Below are the code and all the weights of a small trained network. Each question names an input and a target symbol and asks about switching units off, where a switched-off unit gives its printed mean instead of its output.

import numpy as np


def w(rows, s, z=0):
    codes = np.array(rows[::2]) - 128.0
    scale = np.full(codes.shape[1], s)
    scale[-1] = z or s
    return codes * scale


def norm(h):
    return h / np.sqrt((h * h).mean(-1, keepdims=True) + 1e-5)


def f(y):
    return y / 2 * (1 + np.tanh(0.7978845608 * (y + 0.044715 * y**3)))


def softmax(a):
    e = np.exp(a - a.max(-1, keepdims=True))
    return e / e.sum(-1, keepdims=True)


def log_softmax(a):
    a = a - a.max(-1, keepdims=True)
    return a - np.log(np.exp(a).sum(-1, keepdims=True))


def net(x, mask):
    ids = ['αβμσψω'.index(c) for c in x.split()]
    T = len(ids)
    res = E[ids] + P[:T]
    u = 0
    for l in range(3):
        r = norm(res)
        for j in range(2):
            rows = slice(3 * j, 3 * j + 3)
            q, k, v = (r @ M[l][rows].T for M in (Q, K, V))
            z = softmax(np.where(np.tri(T) > 0, q @ k.T / 3**0.5, -1e9)) @ v
            o = O[l][rows]
            res = res + np.where(mask[u + j], z, o[:, -1]) @ o[:, :-1]
        u += 2
        y = f(norm(res) @ A[l][:, :-1].T + A[l][:, -1])
        res = res + np.where(mask[u : u + 4], y, B[l][:, -1]) @ B[l][:, :-1]
        u += 4
    return log_softmax(norm(res)[-1] @ U[:, :-1].T + U[:, -1])


Q, K, V, O, A, B = {}, {}, {}, {}, {}, {}
E = w([
[60,117,74,157,69,90,169,94,46],'α',
[150,203,134,149,157,136,88,232,119],'β',
[229,187,191,116,97,130,190,215,171],'μ',
[141,139,71,48,4,171,133,194,134],'σ',
[120,134,64,212,115,114,193,124,111],'ψ',
[120,149,111,69,167,162,191,39,175],'ω',
],0.014)
P = w([
[144,25,183,1,188,191,114,130,103],'0',
[167,161,102,125,127,55,155,145,107],'1',
[157,162,106,117,135,71,147,144,139],'2',
[145,162,108,122,139,80,143,143,148],'3',
[127,157,110,124,138,80,139,140,160],'4',
[132,156,111,127,140,100,131,137,170],'5',
[141,154,111,151,143,119,138,128,147],'6',
[111,159,117,140,143,109,124,134,182],'7',
[113,153,113,136,145,119,118,137,189],'8',
[107,161,124,155,152,119,125,131,177],'9',
[106,160,132,163,151,116,125,127,167],'10',
[95,153,112,152,152,134,110,138,194],'11',
[102,151,99,162,164,154,121,139,161],'12',
[90,163,106,159,150,158,103,141,220],'13',
],0.0086)
Q[0] = w([
[152,159,102,196,70,115,124,113,134],'L0H0',
[90,68,120,155,130,133,91,82,132],'L0H0',
[117,119,155,94,74,199,125,98,141],'L0H0',
[157,97,63,144,98,105,234,130,156],'L0H1',
[113,203,138,57,76,168,54,56,87],'L0H1',
[213,138,232,75,1,124,137,143,127],'L0H1',
],0.0089)
K[0] = w([
[83,73,156,254,90,97,120,225,172],'L0H0',
[91,146,60,177,105,120,61,82,183],'L0H0',
[65,141,191,85,238,176,145,111,51],'L0H0',
[137,41,118,134,65,69,165,15,158],'L0H1',
[23,173,23,36,129,190,107,144,148],'L0H1',
[125,119,174,35,82,197,248,204,100],'L0H1',
],0.0054)
V[0] = w([
[130,200,148,109,118,96,130,124,139],'L0H0',
[83,215,134,92,133,54,115,72,113],'L0H0',
[127,116,144,132,90,114,109,186,61],'L0H0',
[138,198,129,167,144,124,128,255,134],'L0H1',
[148,134,31,85,178,142,102,104,179],'L0H1',
[94,87,164,136,204,155,197,123,136],'L0H1',
],0.0087)
O[0] = w([
[226,110,129,124,65,165,44,117,99,254],'L0H0',
[152,126,147,161,144,254,138,205,34,171],'L0H0',
[128,150,108,92,226,63,95,186,106,63],'L0H0',
[157,128,108,102,101,159,252,173,166,227],'L0H1',
[80,130,63,138,94,112,165,229,82,251],'L0H1',
[178,114,147,172,232,89,88,125,208,130],'L0H1',
],0.008,0.0026)
A[0] = w([
[253,228,98,167,146,104,60,226,137,157],'L0N0',
[13,194,187,105,145,165,15,57,32,116],'L0N1',
[73,112,87,194,103,209,161,95,168,150],'L0N2',
[143,182,109,149,55,65,133,185,152,251],'L0N3',
],0.0054,0.0014)
B[0] = w([
[53,141,140,197,154,89,48,135,77,228],'L0N0',
[196,155,86,131,129,163,227,160,134,178],'L0N1',
[192,180,86,142,124,151,115,243,53,235],'L0N2',
[170,128,93,104,126,138,1,23,46,255],'L0N3',
],0.0094,0.0047)
Q[1] = w([
[94,101,155,133,130,46,2,140,106],'L1H0',
[96,132,98,129,171,119,106,62,14],'L1H0',
[73,52,100,143,156,202,133,92,142],'L1H0',
[95,137,154,98,63,87,131,131,98],'L1H1',
[98,92,120,127,145,115,85,152,169],'L1H1',
[164,163,87,197,54,155,80,166,101],'L1H1',
],0.0096)
K[1] = w([
[123,107,164,97,236,128,104,39,169],'L1H0',
[81,53,107,117,162,137,137,104,147],'L1H0',
[151,126,114,149,109,167,220,97,112],'L1H0',
[106,130,184,172,120,136,113,119,103],'L1H1',
[132,192,101,140,105,66,123,123,152],'L1H1',
[111,59,144,96,203,12,126,149,169],'L1H1',
],0.011)
V[1] = w([
[69,26,65,86,139,125,188,107,153],'L1H0',
[109,181,114,139,178,125,99,192,208],'L1H0',
[121,86,160,86,209,195,197,114,172],'L1H0',
[234,147,74,122,100,209,154,141,162],'L1H1',
[178,122,94,79,2,151,181,141,198],'L1H1',
[165,139,101,129,174,145,123,169,132],'L1H1',
],0.0071)
O[1] = w([
[127,104,148,43,82,55,2,157,213,30],'L1H0',
[155,80,58,62,171,132,135,97,199,134],'L1H0',
[85,137,107,190,147,61,110,35,35,1],'L1H0',
[51,99,99,133,122,122,5,92,155,138],'L1H1',
[178,110,42,95,142,10,67,113,99,3],'L1H1',
[154,150,59,91,183,168,117,166,67,235],'L1H1',
],0.0073,0.0032)
A[1] = w([
[184,48,62,39,161,175,236,134,134,26],'L1N0',
[161,147,98,117,216,106,107,93,154,30],'L1N1',
[119,3,95,162,106,152,118,73,111,175],'L1N2',
[169,138,115,224,172,113,221,177,55,254],'L1N3',
],0.007,0.0013)
B[1] = w([
[114,197,137,224,128,46,13,43,137,193],'L1N0',
[254,175,142,178,114,74,163,218,38,135],'L1N1',
[45,29,160,157,189,79,26,48,39,126],'L1N2',
[241,151,132,56,47,112,110,134,160,254],'L1N3',
],0.0074,0.0085)
Q[2] = w([
[102,102,154,192,70,81,178,103,160],'L2H0',
[18,79,177,116,102,126,244,110,118],'L2H0',
[114,158,165,153,113,155,18,127,159],'L2H0',
[178,196,59,95,93,87,88,192,96],'L2H1',
[114,133,117,115,164,147,133,143,136],'L2H1',
[62,68,163,125,142,142,157,83,181],'L2H1',
],0.011)
K[2] = w([
[152,163,109,142,125,63,103,142,157],'L2H0',
[165,149,64,176,45,146,157,196,86],'L2H0',
[81,155,185,26,184,81,125,3,77],'L2H0',
[75,28,191,145,191,93,101,51,92],'L2H1',
[118,180,160,130,102,141,108,93,159],'L2H1',
[170,165,108,187,53,204,83,130,78],'L2H1',
],0.011)
V[2] = w([
[16,79,38,115,53,148,2,134,138],'L2H0',
[88,224,140,139,60,36,187,213,239],'L2H0',
[31,150,75,164,49,197,73,178,149],'L2H0',
[213,179,165,46,54,213,77,121,77],'L2H1',
[188,139,105,215,183,155,3,29,136],'L2H1',
[169,129,45,237,138,102,104,183,124],'L2H1',
],0.0072)
O[2] = w([
[181,87,97,203,137,124,110,154,198,69],'L2H0',
[148,120,61,87,102,87,181,109,131,84],'L2H0',
[193,179,143,176,147,120,165,198,124,2],'L2H0',
[96,252,183,141,40,70,69,150,109,87],'L2H1',
[177,140,139,164,104,176,56,102,96,212],'L2H1',
[170,132,87,132,142,138,122,96,129,127],'L2H1',
],0.011,0.01)
A[2] = w([
[131,141,117,86,135,71,164,146,100,208],'L2N0',
[81,104,152,166,139,70,91,127,103,26],'L2N1',
[6,82,150,93,172,69,132,97,144,226],'L2N2',
[126,128,138,182,174,73,107,148,161,250],'L2N3',
],0.014,0.0011)
B[2] = w([
[188,173,153,150,128,198,99,114,125,255],'L2N0',
[66,89,157,220,227,77,92,115,106,185],'L2N1',
[53,117,165,187,145,37,127,108,7,242],'L2N2',
[46,101,89,71,147,100,115,39,89,179],'L2N3',
],0.012,0.0028)
U = w([
[57,141,78,77,168,65,15,1,64,211],'α',
[222,194,70,50,113,222,95,154,139,226],'β',
[148,139,65,142,128,12,94,179,184,60],'μ',
[28,218,186,156,126,112,188,136,99,66],'σ',
[134,69,170,202,184,190,39,118,137,3],'ψ',
[136,27,82,85,212,117,226,127,88,115],'ω',
],0.0061,0.0015)

Each question gives the input, a string of symbols that net reads in full, and the target symbol t.
The units are the heads (3 rows each of Q, K, V and O) and the neurons (one row each of A and B). Each row of codes is followed by its name. A weight is (code - 128) times the scale printed after its matrix; where a second scale follows, it is the last column's (O, A, B and U).
mask holds one flag per unit, layer by layer, with each layer's heads first. A switched-off unit (its flag False) gives its mean, the last column of its rows in O or B, instead of its output. The means were averaged over made-up inputs and are rounded, as every weight is.
A unit's drop is (log p(t) with every unit on - log p(t) with that unit switched off) / (log p(t) with every unit on - log p(t) with every unit switched off).
The circuit of an input: a set's keep is (log p(t) with only the set's units on - log p(t) with every unit switched off) / (log p(t) with every unit on - log p(t) with every unit switched off). Starting from the 12 units with the biggest drops (on a tie, the unit counted first), units are removed one at a time, each time the one whose removal leaves the highest keep (on an exact tie, the one counted first), for as long as the keep stays at least 0.8.
circuit, biggest first: the units of the circuit, biggest drop first
most important unit: the unit with the biggest drop
top k neurons: the k neurons with the biggest drops, biggest first
top k neurons in layer l: the k neurons of layer l with the biggest drops, biggest first
heads that matter: for each layer, one digit per head in row order, 1 if its drop is at least 0.15 and else 0, layers parted by /
input β α ω α, target β: most important unit => L0H0
input ψ ψ ψ, target ω: circuit, biggest first => (L0H0, L2H1)
input ω ω σ σ ω μ, target ψ: heads that matter => 00 / 00 / 11
input α ω ω α μ β β μ ω α μ α ω, target σ: circuit, biggest first => (L1H1, L0H0, L2H1)
input σ ω ω ω β ω σ μ σ μ μ, target μ: circuit, biggest first => (L0H0, L2H0, L1H1)
input μ ω σ α ψ ω β, target α: circuit, biggest first => (L0H0, L0N2, L2H0)
input σ β ω α ω ω β σ σ ω μ, target α: top 3 neurons in layer 0 => (L0N0, L0N3, L0N2)
input β ω ω σ ψ ψ σ β α α β μ, target α: top 3 neurons => (L0N3, L0N2, L0N0)
input α μ σ α β α, target σ: circuit, biggest first => (L1H1, L2H1, L0H1)
input ψ ω α ω σ ψ σ β μ ω μ α μ β, target ω: heads that matter => 11 / 00 / 01
input μ μ μ β σ ψ β α μ ω ω σ, target α: heads that matter => 11 / 11 / 10
input ω ω α μ σ β μ ω σ α ω ω β μ, target ψ: top 2 neurons in layer 0 => (L0N1, L0N0)
input σ σ ω ψ σ μ β σ α, target μ: circuit, biggest first => (L2H0, L1H0, L0H0)
input α ω σ ψ, target σ: top neuron in layer 1 => (L1N0)
input σ ω α β σ β σ μ β, target μ: circuit, biggest first => (L0H0, L2H0, L2H1)
input β σ α ω ω α α ω ω μ α, target β: heads that matter => 01 / 00 / 00
input ψ σ β σ μ σ α ψ ω ψ, target ω: heads that matter => 10 / 00 / 01
input σ μ α α ω α ψ, target μ: heads that matter => 10 / 00 / 10
input σ β α, target μ: heads that matter => 11 / 00 / 10
input σ α β, target μ: heads that matter => 01 / 00 / 10
input α σ σ α α β σ α, target σ: circuit, biggest first => (L2H1)
input ω ω β α, target ψ: heads that matter => 00 / 00 / 11
input β μ β ω ω β ω ω, target β: heads that matter => 11 / 00 / 00
input μ β α μ β μ μ α σ, target α: top 4 neurons => (L0N1, L1N0, L0N2, L1N3)
input ω ψ μ ω ω σ σ ψ ψ α μ ψ σ, target ψ: top 3 neurons => (L0N1, L0N0, L1N3)
input ω μ β α β μ ω ω ψ ω, target ψ: top 2 neurons => (L0N1, L1N0)
input ω ω σ, target ψ: most important unit => L2H0
input μ ψ β, target α: top 2 neurons => (L0N0, L0N2)
